In the rows, 128 means zero.
Rows lie near named flat spaces through zero. A row that begins with a name and a colon came from that space; any other row is followed by the name of its block's space that it lies nearest.
fiv_konor: [ 86 106 114 110 146 151 139 140  88 158 135 112 154 154 102 121 120 117
 138 116 126 141 127 140 114 140]
bib_sapu: [107 126 171 122 159 116 112 103 127 107 137 116 107 121 158 139 119 136
 122 139 117  99 123 106 109 110]
fiv_konor: [112 107 147 133 135 125 186 151 135 180 132  82 145 115  85 148 150 126
 113 122 131  73 105 176 127 164]
luf_topav: [122 111  97  97 106 137  83 101 150 116 203 164  93 105 127 103 101 135
 136  93 153 114 136  79 166  85]
turib_luk: [139 168 132 104 122 114 103 135 160 109 139 106  95  92 144 124 122 113
 135 140 119 103 160  85 137 108]
turib_luk: [114 100 124 132 158 161 183 142 126 154 147 147 162 152 103 141 128 155
 136 129 148 121 131 169 124 139]
mefu_suk: [123 142 183 125 200 140 158 142 122 110  89 117 155 142 172 167 121 156
 123 175 100 113 152 125  82 134]
bib_sapu: [127 109 123  94 114 169 193 179  70 171 110  99 188  89  40  94 170  88
 223 134 141 154 110 135 153 148]
turib_luk: [158 123 165 170 101  85 112  73 153  92 154 182  85 116 121  94 133 143
 156 120 158 130 106 145 146 104]
mefu_suk: [137 206 186 114 152 123 107 114 148  61 133 124 102  87 193 110 118 109
 161 182  99  85 177  91 106 100]
turib_luk: [157 155 122 108 113 116 186 163 178 152 112  77  98 115 137 169 150 127
 129 143 144 148 114 106 165 110]
mefu_suk: [208 139 188 145 132 141 227 145 158 112  94 184 162 110 145 136 148 173
 178 165 144 153 122 151 153 128]
turib_luk: [108 157 163 127 105 136 195 127 125 155 174 122 133 116 100  70 133  90
 185 125 140  97 128 192 139 145]
fiv_konor: [128  62 141  89  89 147 134 114  75 150 111 113 145  95 154 137 142 122
 117  89 117 156  26  69 171 119]
fefiv_sudub: [123 117 135 127 142 122 139 134 139 147 144 135 133 136 104 125 115 143
 127 118 133 111 148 147 122 139]
fefiv_sudub: [161 116 128 132 128 125 118 155 112 121  76 113 156  85  90 140 164 124
 145 147 120 127 123 108 129 143]
luf_topav: [119  82 166 173 168  82 139 102 107 128  74 109 110 180 117 175 151 160
 118 140 143 182  71 145  98 121]
turib_luk: [161 144 153 158  87  85 155 101 149 108 105 104  72 114 142 139 176 112
 154 146 157 173  56 122 163  93]
mefu_suk: [ 39 162 149 129 180 122 115 119  94 129 164  74 115 152  91  94 121  80
 169 153 121  85 172 169  67 133]
mefu_suk: [123 167 137 116 112  89 107 112 135 112 127  96  69 134 142 110 125  97
 161 135 133 173 128  94 134  92]
luf_topav: [122 140 170 110 132 158 195 146 144 149 138  89 152  83 171 156 142 122
  95 141 103  40 102 145 135 153]
fefiv_sudub: [106 159  82 141  28 128 141  85 148 134 200 104  61 114 146  91 160  59
 132 100 167 129  50 152 193  95]
mefu_suk: [145 164 109 163 125 103  60 126 136  79 103 118 111  98 105 122 156 104
 133 161 121 105 160 123 107 128]
bib_sapu: [118 148 130 126 125 112  80 109  98  87 118 111  99 111 112  99 147  91
 188 151 134 163 127  88 122  93]
turib_luk: [133  87  98 113 143 169 127 137 100 127  99 150 165 149 160 165 124 158
 101 123 122 174 103  92 133 120]
turib_luk: [147 166 118  79  94 136  78 135 131 104 127 121 116  82 180 107 107 100
 124 122  94 126 150  51 149 112]
bib_sapu: [127 170 161 137 118 157 113 113  98  77 106 117 152  81 201 119 152  89
 116 165  82  74 107 123 111 139]
fefiv_sudub: [ 97 130 183 117 170 112 138 110 116 136 122 127 124 183 185 134  78 150
 101 122  98 140 140 134  87 133]
fiv_konor: [137 131 113 140 128 137  87  99 129  82 137 170 116 134 163 126 121 140
 124 135 133 145 130 104 129  99]
bib_sapu: [111  82 136 108 131  97  83 117  88 136 119 103 110 112  66 112 135 117
 169 108 138 157 106  81 129 111]
bib_sapu: [143 168 105 138 118 140 134 135 150 111 122 141 126 146 171 135 123 126
 109 143 123 142 147 136 129 125]
luf_topav: [ 69 178 166 141 173 158 161 117 110 108 159 107 140 138 154 111 131  96
 151 173 114  66 152 184  81 136]
luf_topav: [125 107 139  96 183 152 210 171 148 176 118 118 155 171 142 184 104 180
 111 132 132 149 144 129 124 133]
mefu_suk: [131 104 110 139 104 121 127 120 128 137 131 120 116 120 108 136 150 124
 122 114 146 134  88 129 149 123]
mefu_suk: [113  91  84 127  92 115  78 105 123 151 155 151 113 158 125 114  97 133
  78  67 131 146 112 126 141 133]
bib_sapu: [ 83 123  52 102 174 138  69 117 136 109 158 137  81 207 148 158  86 152
 120 125 156 210 169  65 116  61]
fefiv_sudub: [105 131 124 117 136 139 121 112 122 119 147 129 115 145 158 129 115 126
 125 127 129 139 123 114 126 108]
bib_sapu: [130 146 145 116 148 112 119 122 143 110 124 123 100 139 155 138 113 138
 137 142 127 150 144  96 121 101]
turib_luk: [160  41 140 166 124 136 176  90 123 141 137 236 153 185 123 133 115 209
 127  88 174 198  70 169 155 122]
luf_topav: [109  92 177 149 149  62 111 104 111 148  67  72  98 171 158 180 125 145
  59 114 101 152  69 124  92 141]
bib_sapu: [152  58 185 111 150 100 138 126 137 158 147 166 140  98  56 114 107 183
 159  94 144 100 138 119 138 137]
mefu_suk: [171 137 111 149 117 125 113 146 142 100  87 118 133  84 112 153 173 125
 130 159 131 119 122 111 138 128]
mefu_suk: [180 140 138 122 150 145 144 163 143 109  72 144 165 112 163 166 131 160
 113 160 105 134 153 101 123 138]
fefiv_sudub: [127 118  81 138 149 132  87 129 136  99 126 124 110 123 102 158 152 137
 134 149 153 139 135  96 128  96]
fefiv_sudub: [123 185 130 137 158 150 153 136 158 114 140 157 140 175 189 131  91 142
 103 152 110 117 192 168  97 139]
fefiv_sudub: [138 145 137  93 131 166 129 129 114 107 130 168 153 130 192 112  94 136
 135 130 104 149 150  93 131 117]
fiv_konor: [127 149 168 131 101 141 179 108 134 135 150 142 133 130 190 110 117 120
 112 119 114 105  99 166 140 141]
fefiv_sudub: [125 171  75 129 114 179 132 123 155 101 181 179 129 148 175 112 109 125
 124 135 142 128 163 142 143 107]
turib_luk: [ 86 126 120 122 162 159 118 135  84 121 117 101 154 135 129 137 139 109
 132 149 113 119 128 125  97 132]
luf_topav: [114 137 121 166 173 150 157  85 167  76 203 198  91 167 126 128 133 167
 187 166 201 143 146 159 131  61]
fefiv_sudub: [133 122 123  95 138 145 118 123 142 120 164 171 124 133 147 116  88 155
 139 113 135 141 160  91 141 102]
fiv_konor: [194 115 115 106  94 115 128 156 185 145 128 147 124  78 113 142 122 159
 106 103 133 109 142  90 175 132]
luf_topav: [117 162 112 144 108 136  87 128  92 109 116 130 151 120 120  82 132  81
 138 136 102 115 154 153 104 156]
fefiv_sudub: [103 100 120 117 159 170  89 115  56  93  90 137 166 143 173 145 130 129
 122 143 103 167 101  82 102 115]
luf_topav: [104 145 124 147 155 143 131 119 132 121 136 146 138 177 172 139 103 141
  87 135 114 117 151 166  95 141]
luf_topav: [147 109  72 102 130 165 135 160 143 152 138 178 163 159 130 138  90 167
 104 102 133 161 169 117 144 135]
fiv_konor: [189 103 122 146  81  76 137 133 162 159  99 157 112 145  99 128 121 159
 111  88 145 186 113 138 161 142]
fiv_konor: [150 132 111 138  94  87 107 113 158 118 123 105  68 116 122 143 151 120
 129 124 154 161  94  95 160  93]
luf_topav: [128 133 124 167 118 156 131 127  97 115 105 142 177 122 138 120 153 111
 106 142 107  95 113 181 108 169]
bib_sapu: [127 185  83 173 119 119  55  85 150  50 156 171  78 151 154 101 129 109
 142 157 149 149 166 132 116  85]
bib_sapu: [158 118 139 108 130 121 150 149 142 146 117 143 137 125 112 129 114 152
 145 119 132 151 146 112 142 130]
fiv_konor: [214  94 174 151 120  90 139 155 126 148  43 190 187 132 102 121 108 183
 112 107  98 161 151 154 117 192]
mefu_suk: [125 135 177 132 154 151 178 124 130 114 142 128 144  99 140 133 147 133
 155 160 131  79 117 146 124 125]
fiv_konor: [128  69 104 122 116 149 141 128 146 153 160 125 133  93 108 165 149 152
  90 102 151  78  78 118 165 125]
turib_luk: [101 115 131 119 186 159 142 129 123 113 147 131 137 135 126 154 131 150
 149 156 144 116 141 115 112 103]
fiv_konor: [151 118 176 106 110 115 153 144 108 148  83  95 146  89 134 130 142 117
 132 123 100 126  91 106 139 149]
[ 71 139 236  45 162 119 209 157 103 199 147  30 134  97 121 106 102  94
 173 121  90  70 132 119 112 150] : fefiv_sudub
[ 94 165  88 147 154 140 112 122 139  95 135  94  97 152 152 161 150 109
 117 169 141 129 134 127 109  97] : fefiv_sudub
[115  64 151 166 136 153 154  74  63 107 121 187 154 169 140 121 148 151
 160 125 157 195  43 155 129 108] : turib_luk
[135  93 128 159 111 120  66  93 112 102 152 179 137  93  86  90 135 132
 131 108 134  81 124 143 126 139] : bib_sapu
[ 79 107 115 156 191 109 145 162 130 185 120  88 151 185  50 159 121 145
  90 127 127  88 175 209  67 184] : turib_luk
[ 82 113 170 104 170 139 174 122 110 151 139  96 128 157 157 149 113 137
 127 130 122 128 104 127 111 119] : mefu_suk
[ 38 143 107 137 158 201 147  88  97 113 214 160 144 187 182 104 102 112
 122 133 136  98 132 188  99 115] : fiv_konor
[186 193 134 160 132 120 205 152 215 114 112 143 108 149 171 168 138 159
 119 173 148 142 159 166 141 120] : luf_topav
[179 130 211 178 151  77 178 160 137 150  46 121 174 118  86 139 146 154
 118 151  96  88 148 207  85 207] : fiv_konor
[ 99 159 104 184 114 115 128  71 159  99 182 154  67 189 163 120 129 121
 117 133 169 148 109 184 128  92] : fiv_konor
[133 134 144 114 143 160 153 140 130 134 148 175 170 134 145 106  92 149
 129 123 113 104 172 151 119 151] : mefu_suk
[104 159  38 136 123 200  93 130 112  93 140 154 155 160 192 139 124 110
  83 143 117 138 145 129 120 121] : bib_sapu
[134 119 132 114 141 150 115 130 132 117 125 137 146 109 171 153 117 147
  86 129 105  92 129 102 125 132] : mefu_suk
[135 111 108 133 122 167 139 143 102 131 122 152 178 115 107 118 143 126
 137 129 127 120 125 147 132 150] : luf_topav
[113 150 138 139 174 141 161 172 123 141  99  84 167 122  94 149 151 118
 133 170 112  79 166 170  87 166] : fefiv_sudub
[152  94 157 166 160 129 204 126 135 118 109 139 131 129  84 165 185 165
 187 169 184 161  80 152 142 101] : luf_topav
[ 93  63 123 134 148 102  71  93 136 147 150 127 105 158 147 169  93 170
  26  78 117  89 102 118 109 134] : bib_sapu
[108 176  91 157 133 125 132 115 139  95 174 140  84 154  65  83 152  95
 232 166 191 174 166 160 130  80] : bib_sapu
[129 111 124 140 130  84 108 137 143 168 119 132 126 166  94 125  93 149
  84  91 116 126 162 162 106 168] : turib_luk
[114 163 167 176  91 108  90  99  70  86  97  85 133  64 106  76 193  43
 163 161 101  71  86 167 103 157] : luf_topav
[ 84 109 160 124 146  71 176 144 111 219 108  77 120 216  83 122  90 128
 117  87 120 178 132 190  94 172] : turib_luk
[101 113 172 122 190 154 217 127 162 150 155 117 132 160 185 195 116 180
  86 144 135  86 108 153 118 120] : luf_topav
[161  72 151 101 117 122 148 163 109 173  81 106 170  83  90 147 141 145
 117 103 110 118  95 102 147 163] : fiv_konor
[122 172 148  77 141 127 166 176 153 172 113  71 134 133 172 147  91 120
  90 127  83 104 171 116 117 156] : luf_topav
[168 118  79 135 104 142 145 170 131 157 106 166 173 141  75 114 126 141
 136 111 138 166 160 157 144 162] : mefu_suk
[ 95 122 107 102 211 172 122 163 118 118 136 116 159 129  98 158 125 147
 150 167 131 101 191 103  93 117] : fefiv_sudub
[132 108 135 115 122 142 134 119 133 130 140 139 132 116 162 143 120 144
 100 114 123 113 103 109 144 122] : mefu_suk
[106 146 104  91 181 178 178 174 135 157 146 146 168 183 135 135  81 153
 138 137 126 149 206 142 108 135] : luf_topav
[111 133  80 165 151 129 107 132 140 110 125 106 114 140  94 162 164 124
 118 158 152 117 134 147 111 118] : fefiv_sudub
[102 173 134 123 120 181 146 136  82 104 102  82 164 100 197 133 162  70
 118 169  86  95  95 131 114 142] : bib_sapu

Each name stands for a flat space through zero: a line, a plane or more. A row that begins with a name and a colon came from that space; any other row is followed by the name of the space it lies nearest, among the names in its block.
vup-lirez: [145 131 128 155 108 111 149 142 114 158 123 126 131 114 155 162 123 129
 110 162 133 128 136 163 115 126]
vup-lirez: [ 99 118 110 117 112 137  93 152 124 133 118 155 113 104  96 136 133 164
 136 137  90 122 131 124 131 137]
farep-kur: [104 101 154 177 142 152 104 128 138 147 130  95 151 147 139 116 154 126
 101 161 109 194 112  85 152 137]
nazul-vunob: [170  93 135 134 163 116 148 118 126 165 143 141 117 138 128 173 117 171
 127 141 131  92 114 152  95 132]
vup-lirez: [116 174  99  94  82 124 116 128 128  94 121 145 139 117 139 111 108 118
 132  83 130 105 133 136 135 117]
funo-goni: [130 103 166  90 166 102 151 120 136 138 122 177  72 110 107 145 143 150
 182  93 148  99 126 124 135 112]
nazul-vunob: [170 105 129 121 162 115 152 123 120 163 145 142 106 122 116 169 120 158
 143 143 115  86 112 140 112 134]
funo-goni: [136 139  93 176 122 158 125 145 108 123 137  53 166 142 115 105 128  79
  86 209 105 168 144 131 119 158]
funo-goni: [149 116 132 154 161 134 151 138 111 152 139  90 117 120 106 134 144  98
 131 193 105 146 128 116 139 146]
farep-kur: [150 169 136 127 100 114 142 113 126 158 145 131 147 111 192 151 116 118
 124 101  98 123  82  96 180 111]
farep-kur: [124 156 151 171  71 114 132 114 140 135 119 118 184 151 231 135 115 117
  72 101 171 166 122 146 131 100]
nazul-vunob: [165 112  61 130 118 147  93 139 113 161 154 138 151 131 108 179  89 209
  95 161  59  68 102 153  83 158]
vup-lirez: [ 89 111 123 112 130 156  71 126 145 118 130 147 132 135 103 110 135 170
 132 100  89 138 105  81 147 135]
nazul-vunob: [ 90 131 126 150  80 134  96 132 142 103 105 133 165 151 162 112 122 142
  86 107 166 158 151 157 101 117]
vup-lirez: [ 96  91 135 179 146 162  94 159 119 164 129  93 127 115  92 127 167 131
 114 214  60 194 119  79 161 158]
nazul-vunob: [144  94 155 161 183 149 132 101 141 137 150  84 149 174 132 113 140 119
 111 145 134 162 106  93 128 139]
farep-kur: [ 67  72 156 233 116 171  69 139 150 134 109  75 194 189 159 102 158 145
  38 185 150 247 144 122 103 141]
vup-lirez: [ 98 174  94 127  74 143 102 151 116 110 119 114 146 102 127 104 127  97
 119 140  89 149 134 112 161 134]
funo-goni: [139 103 192 116 167 102 151 111 139 180 136 169  86 105 151 167 151 155
 171  98 114 124  84  82 179 106]
vup-lirez: [130  76 165 174 170 144 115 115 142 168 142 110 142 158 142 143 147 159
 105 154 114 168  97  93 134 136]
vup-lirez: [107  91 149 142 189 164 107 121 138 123 140  90 121 149  79  89 163 112
 141 156 100 177 114  59 157 149]
funo-goni: [142 184 130 103  89 109 136 120 123 159 142 153 130  85 183 155 117 122
 146  86  75 109  76  83 203 107]
farep-kur: [127 140 119 116  97 118 116 137 124 152 127 163 124 100 146 160 119 162
 131 113  95 106 109 126 145 121]
nazul-vunob: [116 164  36 116  60 154  74 164 106 114 129 130 157 103  98 132  95 155
 100 155  56  96 134 149 112 155]
funo-goni: [110 133  98 120 125 142 122 140 124  71 112 105 130 144  82  82 126  95
 124 141 164 131 180 163  86 141]
nazul-vunob: [125 118 128 134 104 115 122 132 133 132 115 155 135 134 150 151 115 165
 109 114 156 114 141 171  92 118]
funo-goni: [120  63 164 127 193 124 141 126 139 122 116 141  86 147  77 123 153 147
 153 139 177 131 159 148  87 132]
farep-kur: [151 160 121 131 107 116 154 110 129 103 129 109 159 152 171 116 104  94
 105 104 179 120 141 163 104 115]
farep-kur: [148 127 120 167 168 174 112 111 125 150 171  49 169 153 123 105 139  95
 104 180  51 175  74  40 179 159]
nazul-vunob: [165 117  98 143 163 146 140 133 109 138 151  84 131 135  87 131 123 113
 122 191  96 117 127 129 110 159]
farep-kur: [138 122  56 101 121 150  91 150 111 125 139 142 124 114  64 144 103 178
 128 153  66  71 128 146  94 160]
funo-goni: [116 121 138 117 168 132 152 137 121  94 118 101  93 124  69  85 155  68
 163 155 153 147 167 124 129 138]
[133 177  98  89 112 121 149 140 109  99 125 123 107  93 100 107 122  75
 162 126 117 104 146 130 149 130] : funo-goni
[152 110 130 120 152 128 125 115 131 157 148 144 123 130 129 157 121 168
 135 120  98 101  93 109 133 131] : nazul-vunob
[108 112 118  96 137 126 123 132 136  77 106 151 106 142  81 101 125 136
 145 102 185 104 177 173  74 127] : funo-goni
[132  75 160 119 157 128  97  89 165 148 141 179 140 174 159 157 116 228
 117  55 144 103  83 115 103 112] : vup-lirez
[157 133 131  87 149 106 154 129 116 158 141 164  81  86 109 164 127 142
 179 118  92  76 104 114 156 124] : nazul-vunob
[145 164  98 134 113 134 141 141 106 130 138  93 137 107 122 123 123  83
 125 168  92 130 127 120 150 142] : funo-goni
[132 161 108  91 135 121 157 142 109  97 123 117  92  95  79 101 133  67
 172 140 127 110 157 131 142 134] : funo-goni
[134 116 147  91 131 101 132 118 139 146 125 193  97 113 139 164 120 183
 158  73 137  81 111 137 126 107] : funo-goni
[177 117 159 147 145  99 175 100 134 152 138 129 139 156 186 162 112 135
 110 112 185 110 121 167  95 109] : vup-lirez
[ 98 185 143 102 110 129 135 121 132  91 122 112 124 107 139  73 146  49
 160  90 125 163 124  70 204 112] : funo-goni
[ 85 101 190 118 128  94 140 141 141 136  90 188  74 100 133 142 161 146
 166  99 178 145 155 144 137  98] : farep-kur
[189 199  27  97  67 115 148 160  78 143 147 129 131  70 115 175  74 121
 126 169  57  36 128 182 114 148] : funo-goni
[108 124 121 124  87 131  81 122 146 136 124 172 155 138 166 149 109 199
 102  78 117 115 104 130 120 116] : nazul-vunob
[ 94  90 104 148 113 145  89 152 131 105 104 135 139 151  94 121 126 169
  94 154 156 137 175 184  57 143] : farep-kur
[141 131 127 150  95 110 134 136 122 160 124 144 141 120 172 170 114 155
 102 136 131 119 125 163 113 119] : vup-lirez
[114 164 104 133  94 134 125 150 112 117 121 106 134 103 121 111 131  86
 125 157 105 146 143 125 150 135] : vup-lirez
[209 190  73 109 148 147 159  92 109 119 187  58 169 144 134 110  88  65
 124 133  74  86  78  86 155 149] : farep-kur
[119  71 111 153 128 142  91 128 143 115 116 142 156 182 119 139 109 205
  77 131 176 117 157 196  28 138] : funo-goni
[134 136 145 101 149 121 140 119 129 140 138 142 101 106 121 131 138 120
 167 107 102 117 102  85 174 122] : nazul-vunob
[171 182  71 149  75 138 129 108 122 107 149  82 211 169 190 122  73 108
  58 120 139 109 120 166  90 132] : farep-kur

Rows lie near named flat spaces through zero. A row that begins with a name and a colon came from that space; any other row is followed by the name of its block's space that it lies nearest.
pevesodu: [112 150 116 168 117 148 115 114  78  86 138 122 122 130 106 102 197 100
 119 102 122 114  94  79 145 178]
nuvgezus: [150 145 136  87 158 166 124 147 114 136 103 134 148 121 118 124 122 111
 152 148 106  93 137 150 149 131]
mubamulin: [126 126 121 100 147 145 146 126  99 139  73 140 141  97 118 124 143 129
 146 121 116 108 127 140 135 127]
mubamulin: [140 146 120 162 135 124  84 132 139 123 167 126 108 186 135 136  98 112
 102 154 120 141 111 121 130  94]
nuvgezus: [ 76 189 102 153 144 127  77 120 206 126 167 159  67 181 133 106  67 111
 101  98  78 147 133 109 162  85]
mubamulin: [143 122 140 183 131 105 100 131 223 125 208  93  76 203 158 146  76 135
  79 171 136 140 124 139 126 117]
mubamulin: [126 119 123 120 130 129 138 123 118 143  94 125 129 117 132 129 129 128
 132 134 118 124 121 127 127 121]
pevesodu: [132 101 123 123 148 139 166 118  91 128  71 121 136  86 118 128 176 142
 134 119 140  98 114 144 126 155]
birnukar: [127 148 156  92 128 140 122 129 156 138 118 137 141 149 118 150 113 139
 154 160 115 128 157 149 136 118]
mubamulin: [124 159 114 138 134 124  93 134  99 102 171 168 140 148 106 130 122 126
 126  98 146 153 135 131 122  95]
pevesodu: [154  99 146 106 164 121 147 128 155 156  92 128 133 139 131 176 104 174
 133 175 150 121 145 199 110  88]
nuvgezus: [192  72 133 134 116  94 126 162 161 168 175  81 129 142 187 139  46 118
 100 183 146 144 123 142  96  94]
pevesodu: [ 59  94 142  77 102  95 213 100 202 161  62 141 118  44 136 128 131 195
 158  71 135 144 181 148 116 151]
devigtokuz: [139 113 129  74 163 151 164 150 155 157  89 126 132  72 141 107 101 127
 146 118 110  86 150 165 144 143]
birnukar: [119 123 139  95 111  98 137 141 174 142 164 151 140 112 138 136  75 155
 141 104 151 164 177 153 108 101]
mubamulin: [146 117 152 133  95 147 134 131 141 135 125  68 123 136 150 113 146  92
 129 179  95 100 108  83 146 190]
pevesodu: [140 114 144  86 149 117 143 136 158 154 112 148 145 123 128 162  88 168
 146 145 148 137 166 190 111  85]
devigtokuz: [174 101 135 133 138 113 132 146  79 104 171 138 169 119 114 153 143 153
 127 124 201 139 137 171  91 119]
nuvgezus: [150 171 100 141 147 155  68 175 160 122 218 120  99 152 159  63  51  44
  97 112  77 108 116  92 169 127]
nuvgezus: [123 170 108 122 143 159  92 137 107 128 121 142 122 142 123 100 115  81
 130 124  79 112 112 101 160 116]
birnukar: [105 150 123 145 132 119 111 118 148 113 151 150 112 153 116 135 123 142
 119 110 134 147 136 133 129 110]
birnukar: [131 141 125 139 155 164 123 115  95 120  77 117 120 143 110 129 174 113
 129 155 101  88  96 122 152 148]
devigtokuz: [108 129  84 104  76 128 131 144  62 155 101 126 145  55 158  53 113  54
 141  71  72 140 103  32 137 138]
birnukar: [112 147 121 128 124 112 111 133 151 120 171 156 124 136 126 125  97 134
 124  97 137 156 150 133 124 103]
nuvgezus: [205  75 188  72 165 135 180 183 213 131 197  93 157  89 148 145  87 168
 142 157 196  82 196 236 114 182]
mubamulin: [134 151 131 123 151 146 115 138 126 107 152 145 133 134 110 125 133 126
 132 116 135 115 139 147 139 134]
devigtokuz: [143 135 110 147 224 130 111 142 197 121 167 159  85 160 124 146  71 164
  88 116 155 108 144 224 134  74]
nuvgezus: [ 96 188 138  77 181 174 116 120 164 133  75 175 121 145  92 138 120 140
 161 131  83  98 162 172 170 108]
pevesodu: [ 92 141 135 163 101 117 122 103 170 115 146 116  95 158 129 128 144 133
 114 126 117 142 123  96 137 150]
nuvgezus: [207 125 184  35 194 204 170 195 144 103 164 115 187  60 107 109 143 124
 178 135 160  27 191 223 159 230]
pevesodu: [117 135 123 204 102 126  99 107 152 113 156  80  76 187 146 116 147  96
  85 159  99 126  77  64 145 159]
birnukar: [ 86 122  65 153 180 110 151 120 116 111 121 181  97  64 116  93 133 153
  98   8 156 130 122 154 124 106]
birnukar: [163 108 147 159  51  95 102 146 130 127 215  78 141 163 166 126 100  94
 112 170 141 170 117  68 103 141]
pevesodu: [ 77 147 135 144 104 124 140  99 144 100 129 138 113 123 106 122 177 146
 134  90 130 138 136 103 137 168]
devigtokuz: [ 97 150 139 155  96 130 111 106 176 128 133 102  91 173 138 124 132 112
 118 155  86 134 115  79 150 150]
devigtokuz: [153 119 184 147 137 137 134 134 249 117 190  71  91 181 145 150 115 148
 109 194 138  95 149 164 144 187]
devigtokuz: [155 116  89 157 113  99 102 150  34 104 189 153 162 109 128 111 124 106
 110  77 176 169 108 106  91  93]
birnukar: [142 160 141  87 163 188 118 132 101 137  62 129 144 138 106 130 150 102
 160 174  78  76 122 138 166 140]
mubamulin: [130 139 124 133 147 129 116 132 138 119 146 142 123 142 121 133 117 134
 121 122 136 129 134 147 130 113]
[ 70 158 129 127  85 137 123  91 134 145  62 121 107 145 126 120 153 109
 144 142  59 137 111  59 154 138] : devigtokuz
[140 119 164 129 117 135 139 129 181 125 149  91 119 146 137 138 133 135
 129 168 129 110 140 135 136 172] : devigtokuz
[136 142  95 119 164 150 104 124  67 155  51 147 131 141 123 133 118 104
 130 153  86 116  93 127 138  66] : mubamulin
[125 156 113 135 141 135  94 143 165 133 164 133 102 154 143 106  77  98
 111 123  96 128 127 117 149 107] : nuvgezus
[122 138 121  86 176 155 150 132 102 125  81 166 147  84  98 125 148 146
 154  94 133  98 148 175 139 127] : mubamulin
[170 114 132  69 134 161 145 162  89 158  90 110 167  79 144 103 114  88
 159 149 100  90 129 126 139 147] : birnukar
[127 149 137 125 124 134 120 137 123  96 175 145 143 124 109 120 143 128
 137  99 149 131 148 132 131 151] : mubamulin
[109  92 109 168 135 100 159 106 128 120 115 124 103 104 131 130 157 161
 100  92 161 134 110 135 109 135] : birnukar
[132 114 122 111 147 139 151 129 113 138  89 127 133  95 127 122 140 131
 135 121 125 106 125 142 131 137] : birnukar
[100 131 134 137  98 106 126 118 192 141 148 118 100 145 149 125  97 132
 119 128 112 153 139 106 130 126] : pevesodu
[123 171 127 171 126 148  78 115 113  99 151 124 110 196 111 131 152 100
 113 155 104 126  98  94 149 130] : birnukar
[111 122 133  95 144 126 166 128 131 117 118 159 146  73 107 127 148 166
 150  74 161 123 165 169 121 145] : mubamulin
[142  93 122 173  67  75 121 139 135 122 216  99 126 130 166 116 100 117
  96 114 165 179 119  84  91 131] : birnukar
[140 131 119 112 130 159 123 127  75 151  58 111 139 124 131 118 145  89
 142 165  79 100  94  97 146 129] : mubamulin
[110 168 151 153 144 141 107 101 118  75 144 158 131 181  71 169 192 166
 135 133 160 131 138 156 132 136] : pevesodu
[138 171  98 131 118 135  71 165 101 112 209 151 137 136 136  80  78  64
 119  88 108 147 126  86 141 107] : birnukar
[ 99 147 148 124 119 105 120 114 188 124 156 155 119 162 117 160 105 171
 133 126 145 164 167 155 118  99] : birnukar
[132 130 143 124 138 137 137 134 157 115 152 123 125 124 124 125 134 136
 130 124 139 112 144 146 136 158] : mubamulin
[135 139 116 103 147 149 125 144 106 133 115 140 139 105 126 107 119 106
 139 113 111 109 129 131 142 126] : birnukar
[193  72 114 119 176 145 154 146  73 160  63  96 143  98 147 135 130 119
 119 174 134  80  90 165 118 117] : pevesodu
[120 129 126 104 148 133 141 116  97 134  74 156 146 113 105 148 147 153
 148 124 135 127 135 156 122 104] : devigtokuz
[154 120 125 109 149 136 128 143 102 135 118 135 148 117 126 134 118 127
 135 136 137 118 130 153 122 110] : pevesodu
[150 149 155 105 152 182 132 146 136 106 135 108 136 121 113 109 160 104
 146 145 111  67 136 138 166 200] : mubamulin
[132 118 116 182  59  90  87 116 110 147 151  91 113 186 166 133 101  90
  98 176 104 181  81  44 108  92] : mubamulin
[ 79 150 134 145 104 125 134 101 141  99 135 139 115 127 106 121 174 142
 133  91 130 139 135 102 137 165] : pevesodu
